Below is a small trained network, with its code and all its weights. Each question gives an input and a class and asks what happens when units are switched off, that is, made to give their printed mean instead of their output.

import numpy as np


def w(rows, s, z=0):
    codes = np.array(rows[::2]) - 128.0
    scale = np.full(codes.shape[1], s)
    scale[-1] = z or s
    return codes * scale


def norm(h):
    return h / np.sqrt((h * h).mean(-1, keepdims=True) + 1e-5)


def f(y):
    return np.maximum(y, 0)


def log_softmax(a):
    a = a - a.max(-1, keepdims=True)
    return a - np.log(np.exp(a).sum(-1, keepdims=True))


def net(x, mask):
    res = np.array(x, float).reshape(1, 3) / 4 @ E
    u = 0
    for l in range(2):
        y = f(norm(res) @ A[l][:, :-1].T + A[l][:, -1])
        res = res + np.where(mask[u : u + 10], y, B[l][:, -1]) @ B[l][:, :-1]
        u += 10
    return log_softmax(norm(res)[-1] @ U[:, :-1].T + U[:, -1])


A, B = {}, {}
E = w([
[3,100,224,206,125,126,213],'x0',
[122,218,215,151,53,245,103],'x1',
[193,50,45,96,2,167,210],'x2',
],0.0039)
A[0] = w([
[21,158,134,197,187,125,93,64],'0.n0',
[147,97,182,129,2,114,193,79],'0.n1',
[100,59,109,146,183,76,133,5],'0.n2',
[105,161,35,125,96,51,114,127],'0.n3',
[81,96,170,164,140,86,185,81],'0.n4',
[61,146,180,179,113,120,236,51],'0.n5',
[100,178,137,147,42,230,74,77],'0.n6',
[98,186,239,126,35,124,177,141],'0.n7',
[40,104,157,152,145,166,153,37],'0.n8',
[137,89,185,219,61,119,250,105],'0.n9',
],0.0071,0.0031)
B[0] = w([
[137,96,50,132,156,195,99,223],'0.n0',
[56,122,69,162,205,166,124,224],'0.n1',
[118,120,185,154,128,128,203,185],'0.n2',
[88,148,193,112,58,150,144,191],'0.n3',
[196,150,99,110,124,99,96,204],'0.n4',
[196,156,134,122,39,146,94,226],'0.n5',
[91,156,160,110,156,2,168,249],'0.n6',
[82,175,93,141,162,130,221,253],'0.n7',
[219,174,153,23,126,109,101,189],'0.n8',
[173,97,120,96,95,115,24,245],'0.n9',
],0.0074,0.0052)
A[1] = w([
[95,168,157,184,160,164,65,180],'1.n0',
[129,155,208,198,206,176,16,189],'1.n1',
[199,2,122,186,140,53,157,231],'1.n2',
[39,92,225,136,30,50,48,162],'1.n3',
[254,174,117,95,157,57,118,18],'1.n4',
[199,146,140,156,103,183,62,79],'1.n5',
[127,124,167,175,53,229,82,251],'1.n6',
[97,126,40,105,171,223,133,156],'1.n7',
[73,182,151,114,168,107,162,68],'1.n8',
[61,72,121,161,72,200,143,101],'1.n9',
],0.0073,0.002)
B[1] = w([
[111,62,46,191,100,122,204,183],'1.n0',
[78,98,14,81,46,169,88,213],'1.n1',
[15,222,136,215,161,148,174,218],'1.n2',
[139,133,163,3,132,76,210,163],'1.n3',
[153,151,190,137,10,113,151,254],'1.n4',
[226,111,193,32,215,76,188,189],'1.n5',
[192,171,43,63,81,107,111,162],'1.n6',
[92,53,70,111,194,200,47,193],'1.n7',
[165,45,152,145,203,119,177,212],'1.n8',
[149,71,40,64,211,135,72,153],'1.n9',
],0.0059,0.0055)
U = w([
[218,169,129,100,2,106,98,232],'0',
[92,100,23,162,141,193,125,254],'1',
[56,186,181,213,142,107,245,247],'2',
[185,118,140,59,187,139,171,102],'3',
[186,96,190,197,187,188,88,2],'4',
[183,65,251,251,167,166,73,2],'5',
],0.0086,0.0037)

Each question gives the input, the list of numbers given to net, and the class t.
The units are the neurons (one row each of A and B). Each row of codes is followed by its name. A weight is (code - 128) times the scale printed after its matrix; where a second scale follows, it is the last column's (A, B and U).
mask holds one flag per neuron, layer by layer. A switched-off neuron (its flag False) gives its mean, the last column of its row in B, instead of its output. The means were averaged over made-up inputs and are rounded, as every weight is.
A unit's drop is (log p(t) with every unit on - log p(t) with that unit switched off) / (log p(t) with every unit on - log p(t) with every unit switched off).
The circuit of an input: a set's keep is (log p(t) with only the set's units on - log p(t) with every unit switched off) / (log p(t) with every unit on - log p(t) with every unit switched off). Starting from the 12 units with the biggest drops (on a tie, the unit counted first), units are removed one at a time, each time the one whose removal leaves the highest keep (on an exact tie, the one counted first), for as long as the keep stays at least 0.8.
units of the circuit, in order: the units of the circuit, biggest drop first
most important unit: the unit with the biggest drop
top k neurons: the k neurons with the biggest drops, biggest first
top k neurons in layer l: the k neurons of layer l with the biggest drops, biggest first
drop of u: that unit's drop, to one decimal
input [-1,-4,2], class 2: units of the circuit, in order => 1.n2, 0.n2
input [4,4,-6], class 1: top neuron => 0.n0
input [2,-5,-6], class 1: units of the circuit, in order => 0.n6, 1.n1
input [-2,-6,-5], class 2: top 3 neurons => 0.n2, 0.n1, 1.n2
input [7,6,3], class 0: top 3 neurons => 0.n5, 0.n9, 0.n8
input [5,1,-8], class 1: top 2 neurons in layer 0 => 0.n0, 0.n9
input [-4,5,2], class 2: top 2 neurons in layer 0 => 0.n6, 0.n9
input [5,-4,-7], class 1: top 2 neurons => 0.n0, 1.n1
input [-6,-4,-8], class 1: units of the circuit, in order => 0.n8, 0.n6, 1.n1
input [-5,4,7], class 1: top 4 neurons => 0.n1, 0.n5, 0.n8, 0.n9
input [8,3,7], class 0: top 3 neurons => 0.n9, 0.n5, 0.n8
input [8,1,7], class 0: top 2 neurons in layer 0 => 0.n9, 0.n5
input [1,-5,-3], class 2: top 2 neurons in layer 0 => 0.n2, 0.n1
input [-1,1,5], class 1: most important unit => 0.n1
input [7,-6,4], class 0: top 2 neurons => 0.n9, 0.n5
input [-3,-7,1], class 2: drop of 1.n2 => 0.1
input [3,-8,4], class 2: drop of 1.n2 => 0.6
input [6,-4,4], class 0: drop of 0.n9 => 0.3
input [7,-6,-4], class 0: drop of 0.n8 => 0.4
input [0,-7,3], class 2: most important unit => 1.n2
